Rows, each with its class:
[ -8.6  -1.3  20.3  27.4   8.2  10.8  -6.9 -19.8  -7.2  -0.5  -6.7  -6.9
  11.0  17.5  -2.4  18.4   1.0   7.2  -2.2  22.0 -17.1 -28.2 -10.8  24.2
  12.2  -1.7 -20.6  -0.3   0.7  -1.7   0.4  -8.8  23.5   7.4  -0.2 -13.1
  -7.7 -10.8  10.3 -22.4   3.4   1.9  10.9 -28.3  40.0 -41.8   5.3   7.9
 -11.8   0.8   8.2   8.1  13.8  -7.5  13.4   0.2  19.6  -4.9 -29.1  -1.9
   6.8  -5.7  -2.5   1.3   0.9  -8.6  -2.5  -4.5  18.0]
Zb
[-14.0   7.2 -13.0  -2.0 -16.1  10.1   8.8   5.3  18.7   1.0  -5.8   0.5
   1.7  -8.7   5.9 -14.6  -2.3 -13.7  -6.7  -7.2  -4.9  -6.7  -6.0  10.5
   3.1  10.7  -8.5  10.5  11.2  16.9   6.5   0.6  -7.2  -3.6   0.1  -4.9
  -2.8   0.1  -7.0  12.6   5.6   0.7  13.1 -11.4 -15.8 -15.4 -19.9  -1.8
 -13.5   2.5  -7.1   6.8   1.4   1.5  11.7   4.5  -9.2   7.0  -6.6   2.6
  -4.9 -11.8  -6.3  -8.7  10.8 -10.1  -0.5  -3.4  12.2]
jq
[  3.2   1.2  14.6  11.9  14.9   3.5  -2.7  -5.4 -15.7   1.6   2.0  -6.2
  11.3   2.1   1.2   5.6  23.0   2.4   8.5   9.9   3.6   1.8  -2.5  -0.7
   5.6  -4.3  -8.2  -3.1  -2.8  -3.3 -10.2   3.4  -1.7   4.1  -0.3   4.2
   4.4 -15.3   6.4  -9.2   7.6  -6.0  -2.1  -6.7  21.8  -6.8  10.1  -3.0
   1.2   8.4   0.0  -8.6   6.0 -13.7  -1.2   6.6   7.3  -8.8 -14.0   3.7
   0.4   3.3  -8.2   4.1   7.6   7.8  -0.4  -2.2  16.4]
Hr
[  1.2  -0.3  -4.7  -3.5  -7.3   1.5  13.6  10.3  34.1  10.9  -3.9  -6.2
  -4.2  -1.8   4.5  10.3  -0.4   4.8  -8.3  -2.6  -8.9  -5.4   6.9  -7.3
 -11.1 -10.1  -5.3  -1.3  10.0   0.2  -3.3   6.8   1.9   9.1   2.5   2.2
   4.7   1.3  -4.4  -0.8 -13.8  15.9  -8.7   3.6   6.3 -28.7  10.8  13.1
  -7.2  -3.9  -9.3  -2.5  -4.2   5.3   3.0   7.2 -25.0  -2.8   1.1   8.2
  -0.8  -1.0   7.1   8.8   6.6   6.0   7.3   6.5  26.0]
Gz
[  2.6  -0.8  32.9  20.9   9.1  10.6   5.7  -8.6 -24.6   6.1  -0.6  -7.8
  21.9  11.4   0.0   7.3  19.0   2.4   0.8  27.6  -5.5  -3.1  -1.9  11.1
   7.1  -5.2 -31.0   2.9  11.3  -9.8 -15.4  -2.4  -0.7  16.8  -6.4   9.5
  -0.5  -1.5   9.1 -21.7  -0.1  -6.1   4.8 -25.6  27.7 -19.8   3.6   2.2
  11.2   7.1   6.8   2.4  23.5 -13.5  18.5   5.6   2.1  -8.5 -27.3   5.9
  -1.3   1.2 -10.8  -3.2   1.0  -6.8   4.9   5.3  29.6]
Hr
[ 12.9  -0.3  28.6  35.3  23.6  -3.9  -8.4 -31.4 -42.6 -13.6  -8.7   2.2
   8.1  -0.2  -3.5  40.8  22.4   3.8   4.0   6.9 -11.4 -18.2  -3.5   8.9
   9.3   0.3 -12.2  -7.1 -28.0 -24.4 -10.8  -4.8   7.7  -8.0  -2.6 -15.4
  -8.9  -7.5  12.5 -13.2 -15.3   2.4  -1.8 -17.0  34.3  -8.0   3.9   3.5
   5.9   0.5  11.2  -6.1  -8.1 -12.1   6.8   2.1  28.4  -9.5 -36.3   2.2
 -16.1  12.5  -2.9  -3.1 -16.4   2.9   0.3 -13.2   7.5]
Zb
[  5.1   1.5  24.4  23.9  12.1   5.7   6.9 -20.0 -22.8  -9.3  -2.1 -12.9
  25.1  -2.6  -5.8   3.8  13.2  -1.0  -0.4  25.1  -7.9  -2.2 -11.3   6.7
  21.8 -11.3 -26.2   3.1   8.6 -11.4 -12.1   2.6 -11.8  12.6  -1.9  -1.4
  -2.0  -7.6   9.6 -28.9  -4.0   2.4  -1.9 -19.2  30.7  -8.8  -1.2   3.1
   4.1   0.3   8.5   3.4  13.6 -17.5   5.5   4.5   4.2  -3.5 -31.0   3.5
  -6.0   9.7 -10.5  -2.8 -15.7  -1.6   3.1  -0.4  22.5]
Hr
[ -1.7   7.0 -24.2 -23.0  -9.7   6.4  15.1  23.0  33.5   2.3   4.5  -5.3
 -20.0   5.5  14.2  -9.8  -2.4   0.7   4.4 -22.6   8.3  11.3   8.3  -9.4
 -26.7   2.2  11.5   2.6  -9.3   6.4  -2.6   7.4 -14.3  -3.2   8.6  10.6
   4.8  13.6 -10.8  15.6   4.5 -14.5 -18.1  15.1 -20.8 -12.0  -7.1  -3.7
  -5.5  -4.2 -12.9  -3.8  -8.9   6.6   3.3   4.2 -33.8   2.2  33.7  11.5
  -7.5   0.4  10.1   9.2   9.1  -4.6   8.9   9.1  10.2]
Gz
[-15.8  17.9  12.7   9.6 -19.7   0.1   4.1  -0.9  -7.3   7.0  -8.7  -3.3
  25.7 -20.0   7.0 -21.8  19.0  -1.2  -4.1  -1.3   6.9 -11.4 -11.9  22.7
  15.3   5.2 -28.2  10.6  11.3  12.8   9.3  -1.7  -6.5  -5.2 -13.4   0.4
   8.8   6.7   1.5  -0.5  15.2  -4.9  21.8 -23.7  -6.0  -3.1 -22.1  -4.7
 -14.6   6.3  -4.0 -31.1  -3.6 -21.8   7.4   0.4   3.7   7.8 -17.6  -0.9
 -14.3   8.0 -15.1   0.8   7.0 -17.5  -3.5   8.2  16.9]
rj
[-10.0   5.1  -1.8  -5.9 -21.0  -3.1  18.4  13.1  20.8  14.4  -6.2   4.4
   3.5 -46.5   2.7  -3.2   7.5  -8.6 -10.0 -12.1   9.7  -4.7  -1.6 -11.0
   2.7  -5.5  -7.0   1.2   9.8   1.2   2.7  10.1  -8.7  -7.9  -3.9   9.0
   4.4   4.9  -3.9  19.3 -14.6   2.2   3.7   2.7 -15.1 -11.0   0.3   0.1
  -4.3   1.9  -5.5 -15.9 -15.5  -7.4   3.7  15.5 -24.0   3.1   3.0   7.5
 -16.5   4.8  -3.9   0.2  13.1   1.0   5.4   9.4  20.3]
Gz
[ 12.3 -19.2  -1.7  22.6  14.4   3.0 -14.5 -22.9   0.5 -24.7  -4.6   0.3
  -2.6   5.2 -18.6  27.3 -16.5   8.5  -4.1   0.7 -21.6  -6.7  -8.5   6.8
  12.3  -2.9  -3.8  -1.7  -3.6  -3.9   1.8  -6.4  15.7  -3.0   4.5 -18.1
  -5.4 -12.8   9.6 -15.5 -16.1   6.9   3.9  -6.1  23.9  -5.0  11.9   8.5
   2.9 -14.7   8.2  15.2 -12.2  15.3   0.7  -4.2  13.4  -4.4 -21.2   3.4
  -8.3  -2.1  17.0  -1.7  -6.1  -0.7   3.0 -18.2  -0.3]
Zb
[ -1.8   2.2  37.3  14.4  -2.7  -3.3   3.7  -6.3 -18.1   8.6   4.7 -14.5
  27.7   2.9   5.5 -20.3  13.8   1.1   8.8  28.7   5.0   7.8   8.6  -0.9
   8.6  -9.8 -12.6   5.8  14.2  -3.1 -14.1   3.9  -7.2  17.8   1.4   6.6
   3.6   0.3  23.7 -29.3   7.6  -6.2  -2.4  -9.4  20.5  -0.7   1.9  -5.8
   6.3   2.6   1.6  -0.6  26.5 -23.6  -5.4  -3.4  -4.5  -8.0  -4.4  -0.3
  -0.1   8.8 -13.4  -3.9 -17.6   1.7  -7.2   9.4  16.4]
Hr
[-15.4   8.5 -36.5 -13.9 -16.8  15.7   8.9   4.0  18.6 -20.2 -10.7  13.0
  -8.8  -8.5  32.6 -42.2 -15.7   8.1   0.4 -24.1  -5.3  -1.9 -11.2  23.7
  -0.9  32.3   5.1  14.7 -15.9  32.8  20.0  -0.9  -8.9 -11.8   5.1  -9.0
   1.3   7.3  -5.3  16.0  26.0   4.2  15.5  -1.9 -42.5  27.3 -40.7   0.0
  -6.4  -5.9  -6.6  17.6 -20.7  10.9   3.5   0.0  -4.4  11.2   6.7   6.9
  -3.1 -16.5   6.8   3.0   1.2 -13.4  -4.2 -12.7 -23.7]
jq
[  0.0  11.0  17.9   9.3  -3.4   3.8   4.3  -5.0 -21.1  -0.2   0.8 -12.5
  26.2  -0.8   6.5 -25.4  22.5  -2.1   0.5  24.5  -0.6  -2.1  -4.6  10.2
  10.8  -4.4 -25.2   4.3  10.9   7.0  -7.7   4.2 -13.0  14.3  -8.7   2.0
   9.4  -4.3   9.5 -22.8  10.7  -2.0   6.4 -21.3  14.4   1.0 -16.1   6.0
  -0.8   4.4   3.5   0.2  18.6 -23.9   1.0   5.2  -1.3  -2.9 -12.8   2.3
  -5.5   3.9 -20.0  -3.3 -18.0  -3.5  -2.5  10.8  18.9]
Hr
[ -7.3   2.7  13.2  12.0 -11.1  -4.1  -1.5  -9.7  -5.3   1.9 -13.8  -1.2
  10.9 -26.8  -7.8 -26.5   4.3 -15.0 -11.8   8.2   4.1  -9.8 -10.3  13.2
  32.5  -7.8 -19.6  10.6  30.7   7.5  12.2  -8.4  -1.5  -5.2 -13.8  -1.8
  -0.6 -12.7   5.9  -4.3  -6.1  -2.8  24.1 -14.4   1.9  17.6  -7.8   0.2
  -9.4  -3.4  -3.8  -7.5  -7.2 -12.8   0.1   6.1  17.1   1.9 -20.1  -6.5
  -2.4   8.4 -12.4  -0.6   5.4  -4.9  -5.3   3.3 -11.9]
rj
[-24.9  -1.0 -25.0 -12.7 -28.1   5.0  -5.1  20.2  -9.3   3.9   1.3 -10.8
  -0.4   8.8  10.9 -34.5 -17.2   1.2  -1.7   8.9   0.5   5.1  -4.4  18.9
  -1.8  12.5  12.0  11.7   9.1  27.3  12.7  -7.1   7.5   6.5  -3.4  -2.6
  -0.2   7.1  -6.8  15.6  21.8   5.3  11.7   0.7 -32.2   8.6 -27.8   7.2
  -4.5   3.6  -4.1  12.0  25.4   5.7   4.2 -11.1   0.1  22.3  23.2 -11.3
  15.2 -16.7  -2.2  -3.5   5.5 -12.2 -11.9   8.0 -15.3]
jq
[-13.3  19.4 -50.3 -22.9 -32.2   0.4  14.4   8.4   0.0 -18.7  11.2   7.2
  -8.5 -14.1  24.7 -38.1   3.5   3.4   2.6 -26.3   7.7   3.4   0.3  16.3
  -9.2  32.6   5.3   9.8 -31.8  13.6   3.5   3.7 -16.7  -5.0   0.3 -12.5
   7.3  10.2 -15.0  12.1  26.1   2.3  -2.8   0.5 -68.1  14.5 -50.2   1.7
   5.8  -6.1  -2.9   9.7 -19.1  -0.1   5.6  -4.9 -11.8  16.6  12.7  -8.8
 -18.6  -2.9   5.8  -7.9  -4.6  -6.7  -7.1  -5.1  -9.0]
jq
[  6.2  -3.4   9.4  19.9  16.6   5.1  -8.0 -20.4 -19.6  -8.4   2.0  -1.2
   0.4   9.9  -4.3  16.8   8.4  11.3   4.0   4.8   1.0  -1.6  -0.3   7.1
   2.1   5.0  -2.8   1.9 -15.9 -11.9  -8.8  -6.8  13.6  -4.6   1.0  -7.2
  -3.7  -5.7   6.9 -11.5   3.7   1.4  -5.3 -11.5  27.5  -4.5   7.0   0.6
   3.2  -8.6  10.0  -0.6 -11.1  -2.7   1.7  -0.2  19.8 -11.2 -25.1   1.4
  -5.0   0.4   4.9   5.2  -8.6  -6.0   4.2 -13.9   2.7]
Zb
[ -2.3   9.8 -28.2  -6.0 -15.5  -3.0  14.4  10.9  32.9  -1.1  -1.1  -6.7
  -8.6 -24.0  16.8 -23.6   6.8  11.6  -7.3 -30.3   3.3   0.0   6.9  -9.3
  -2.5   7.1   2.5   5.1  -9.9  13.6  -0.6   5.8 -15.8 -22.4   4.7  11.5
  12.6  -1.5  -4.6  22.5   2.0 -13.4  -7.7  13.4 -24.7  -8.9  -3.5   3.9
 -12.1  -2.2 -15.5 -19.2 -35.7  -6.6 -10.8   8.6 -30.2  -3.9  10.0  12.0
 -24.1   2.4  13.5  23.6   0.3   3.2  15.4   0.5  18.0]
Gz
[-14.5   5.0 -33.7 -21.8 -33.2  -3.5  13.7  18.8   9.7   0.4   1.9  15.1
  -6.6 -11.0  12.2 -22.9  -3.5  -0.4  -3.9 -15.7   6.0   4.5  -1.1   0.8
 -14.0  15.8   4.9   9.1  -7.1  11.8   6.2   1.7 -12.9  -2.6  -1.2  -0.1
   5.3   7.4  -9.9  20.7  11.5  -2.5   4.7  13.7 -52.7   7.7 -29.6  -3.4
   0.6  -1.0  -6.0   1.6  -6.2  -2.1   1.2   3.0 -14.6  19.5  19.3  -4.8
  -4.9  -0.3   5.1  -9.3  12.1  -1.3  -6.7  12.3 -10.6]
jq
[  0.2   9.2  23.3  12.6   5.8  11.7  11.4  -7.5  -6.1   4.7  -4.0 -12.9
  26.5  -0.9   6.5 -16.8  26.9  -0.4   2.0  18.8  -2.2   1.2   5.9  14.1
  10.4  -7.3 -27.6   6.3  10.2   4.9 -11.6   2.9 -15.3   8.2  -1.6   6.0
   0.1   0.1   2.4 -24.1   4.4 -11.3   0.6 -19.3  25.4 -10.3 -10.3   3.5
  -1.9   4.7   5.3  -4.9  11.6 -24.2   8.0   9.2  -8.2  -8.7 -28.7   2.8
  -8.4   7.9 -11.4  10.0 -16.3  -1.4  -7.5   2.6  26.2]
Hr
[  5.2   4.2 -21.4 -11.1  -9.1  -6.7  12.7  12.4  10.2  -1.5   9.0   3.2
 -25.5  -3.5  12.5  20.1  12.4   5.1  -3.7 -20.4   1.0  -0.4  15.3 -14.5
 -24.1   4.6  14.9  -9.3 -29.2 -14.5 -12.1  21.2  -2.9  -7.9   3.9  -0.6
   3.6   7.0  -4.4  14.8 -11.1  -2.5 -17.6  21.8 -23.2 -26.2   0.5  -2.7
   6.0  -5.8  -5.8  -7.4 -22.9   0.9   7.8   7.6 -27.7   0.9  15.4  12.2
 -21.1   3.3  13.5  -3.6   2.8  -0.5  13.4   1.7  16.1]
Gz
[ -1.1   9.6 -21.7 -12.5  -8.2  -1.2  14.1   9.9  28.6   3.9   6.7   2.1
  -9.2 -21.8   8.2 -12.8   4.1   1.1  -5.6 -29.3   3.0   4.4   8.3  -8.4
 -17.8   6.0   8.0  -0.7 -15.5   0.8  -4.8   5.6 -15.8 -10.9   7.1   5.5
   6.3   6.9 -13.1  17.2  -5.2  -8.3  -7.3   7.2 -22.7  -5.6  -4.0   1.0
  -2.4  -1.6  -7.2 -16.3 -45.6   5.3  -0.5  13.5 -26.0  -1.4  11.1   8.1
 -22.3   5.9  -4.0  12.4   5.5   3.2  11.6   5.1   4.1]
Gz
[ -0.4   6.6  26.7   9.6  11.1   9.2  -0.7  -8.9 -17.6  -2.9   6.8  -9.4
  16.3  10.1   4.9 -15.3  23.9  -7.4   6.0  21.9  -0.7   0.7  -3.3  24.1
   5.4  -8.0 -19.7   7.3  -1.9   5.7 -10.0   7.5  -4.5   9.7  -2.6   6.0
   0.2  -1.6   2.3 -16.6  17.5  -1.2   1.1 -21.9  30.8  -8.7  -4.1  -0.1
  -3.7   5.0   5.6  -5.5  13.9 -15.0   7.2   4.6   0.0 -11.6 -23.3   1.5
  -2.5  -7.5 -14.9   4.8  -7.9  -8.3   0.8  -2.9  22.3]
Hr
[  6.6   6.7  24.6  21.1  20.9 -16.0 -12.1 -36.8 -20.2 -13.2  -5.2  -8.2
  17.4   5.4  -9.5  29.2   3.6  10.1   0.9   8.7 -26.9 -18.2  -9.0  17.5
  15.6  -3.0 -21.2   1.7  -4.6 -12.0  -0.4  -3.7  10.3   0.6  -0.4  -9.8
  -2.6 -11.2   1.2 -16.4  -6.7   9.0  10.3 -24.4  46.7  -9.4   5.8   4.1
 -12.1  -8.0  10.4   7.1  -6.7  -5.0   9.4   6.3  17.2 -10.8 -40.7  -3.1
  -2.0   3.2  -2.8  -3.6  -9.5  -0.1   1.8 -16.3  14.1]
Zb
[ -0.5   8.1  17.4  10.1  17.0  11.3   5.7  -7.5  -4.8  -1.2   1.1 -11.1
  20.8  -0.6   3.1 -12.4  20.4   8.2   6.9  16.5  -1.2   0.3   0.4   6.6
  11.8  -4.2 -24.6   7.9  11.0   5.9 -10.5   2.8  -9.1   9.9   3.9   5.0
   5.4   1.4   2.0 -22.5  20.0  -7.9  -0.3 -17.7  29.0  -7.3  -2.9   2.0
  -1.7   0.9   2.2  -1.5   8.8 -11.9   0.2   9.8  -1.7  -4.7 -29.1   4.2
  -7.2  -1.7 -12.7   6.5 -12.9  -2.5   3.9  -2.5  19.8]
Hr
